Look-ups in named tables: a row name and a column name give one cell, copied from the table.

sop:
|  | masili | tunupug | rekelup |
|---|---|---|---|
| vof | 84.03 | -16.80 | -34.57 |
| lop | 98.86 | -18.76 | -59.70 |
| pasofiv | 81.24 | -33.52 | -91.78 |
| fele | 92.20 | -17.08 | -76.38 |

rekelup of lop is -59.70
rekelup of pasofiv is -91.78
masili of vof is 84.03
masili of fele is 92.20
masili of lop is 98.86
rekelup of vof is -34.57
tunupug of lop is -18.76
tunupug of fele is -17.08
tunupug of pasofiv is -33.52
rekelup of fele is -76.38
masili of pasofiv is 81.24
tunupug of vof is -16.80
Which row has the largest masili? lop

Table sepem
cols = lof, pitirik, buk, siv, nak, ralotir, rovim, nisebis, rif
befo: [44, 102, 115, 92, 113, 76, 157, 87, 63]
dip: [104, 109, 114, 70, 78, 111, 75, 100, 97]
gini: [87, 98, 139, 97, 110, 45, 195, 83, 106]
kibubuv: [48, 30, 107, 99, 130, 9, 144, 121, 42]
zan: [88, 76, 64, 92, 80, 62, 75, 89, 69]
dar: [109, 92, 130, 79, 78, 71, 97, 80, 87]
lar: [87, 63, 85, 88, 105, 75, 99, 107, 93]
kep: [142, 56, 137, 82, 52, 51, 205, 88, 81]
zivadap: [69, 89, 108, 89, 104, 64, 129, 96, 46]
mepano: [67, 58, 96, 100, 101, 40, 97, 98, 82]
nuv: [109, 85, 84, 54, 85, 108, 99, 100, 106]
lugi: [67, 105, 98, 90, 99, 93, 119, 79, 106]
kegidi: [99, 98, 120, 83, 70, 91, 96, 113, 89]

mepano, lof: 67
dip, nisebis: 100
zivadap, ralotir: 64
lar, siv: 88
kep, pitirik: 56
dar, nak: 78
dip, nak: 78
lugi, ralotir: 93
kegidi, pitirik: 98
kegidi, nak: 70
zan, nak: 80
zan, rif: 69
zan, ralotir: 62
lar, buk: 85
lugi, nisebis: 79
kegidi, rovim: 96
zivadap, rif: 46
mepano, rovim: 97
nuv, nak: 85
dip, ralotir: 111

sizam
columns: zegova, gesoze, dolaf, kidat, mor, dum, mit
zel: [6.590, 6.946, 7.904, 6.915, 6.595, 1.180, 4.543]
kebep: [6.590, 8.530, 7.904, 6.915, 5.381, 5.582, 7.806]
sozati: [5.869, 6.946, 7.904, 6.915, 7.053, 2.707, 4.543]

sozati, dum => 2.707
sozati, dolaf => 7.904
sozati, mor => 7.053
kebep, dum => 5.582
zel, gesoze => 6.946
zel, zegova => 6.590
sozati, gesoze => 6.946
zel, mor => 6.595
zel, dum => 1.180
kebep, mor => 5.381
zel, dolaf => 7.904
sozati, zegova => 5.869
Which row has the largest mor? sozati

ved =
,lezi,kag
nikik,96849,40573
pufak,31533,68419
dusaf,92898,51309
rud,31201,68961
lam,18892,42942
sog,29168,77386

kag of pufak: 68419
kag of lam: 42942
kag of sog: 77386
lezi of nikik: 96849
lezi of rud: 31201
lezi of lam: 18892
lezi of pufak: 31533
lezi of dusaf: 92898
kag of nikik: 40573
lezi of sog: 29168
kag of rud: 68961
kag of dusaf: 51309

Table vem
cols = bef, vidof, bab, rimibib, sunavun, bol, pas
noguv: [180, 89, 170, 132, 96, 124, 152]
dipu: [60, 197, 76, 88, 189, 171, 75]
megigu: [166, 100, 206, 188, 70, 83, 172]
gurig: [165, 83, 191, 149, 89, 120, 171]
mego: [19, 218, 96, 101, 198, 127, 62]
lek: [169, 84, 183, 145, 80, 117, 161]
mub: [61, 178, 120, 100, 173, 123, 88]
mabu: [173, 83, 169, 140, 94, 124, 161]
disan: [167, 83, 184, 158, 85, 113, 167]
domasa: [55, 188, 84, 37, 182, 166, 62]
mikun: [26, 206, 106, 105, 192, 128, 60]

lek, pas -> 161
lek, sunavun -> 80
disan, bef -> 167
mego, vidof -> 218
mikun, pas -> 60
megigu, vidof -> 100
disan, rimibib -> 158
dipu, pas -> 75
mikun, bef -> 26
lek, bab -> 183
mikun, rimibib -> 105
Which row has the largest rimibib? megigu

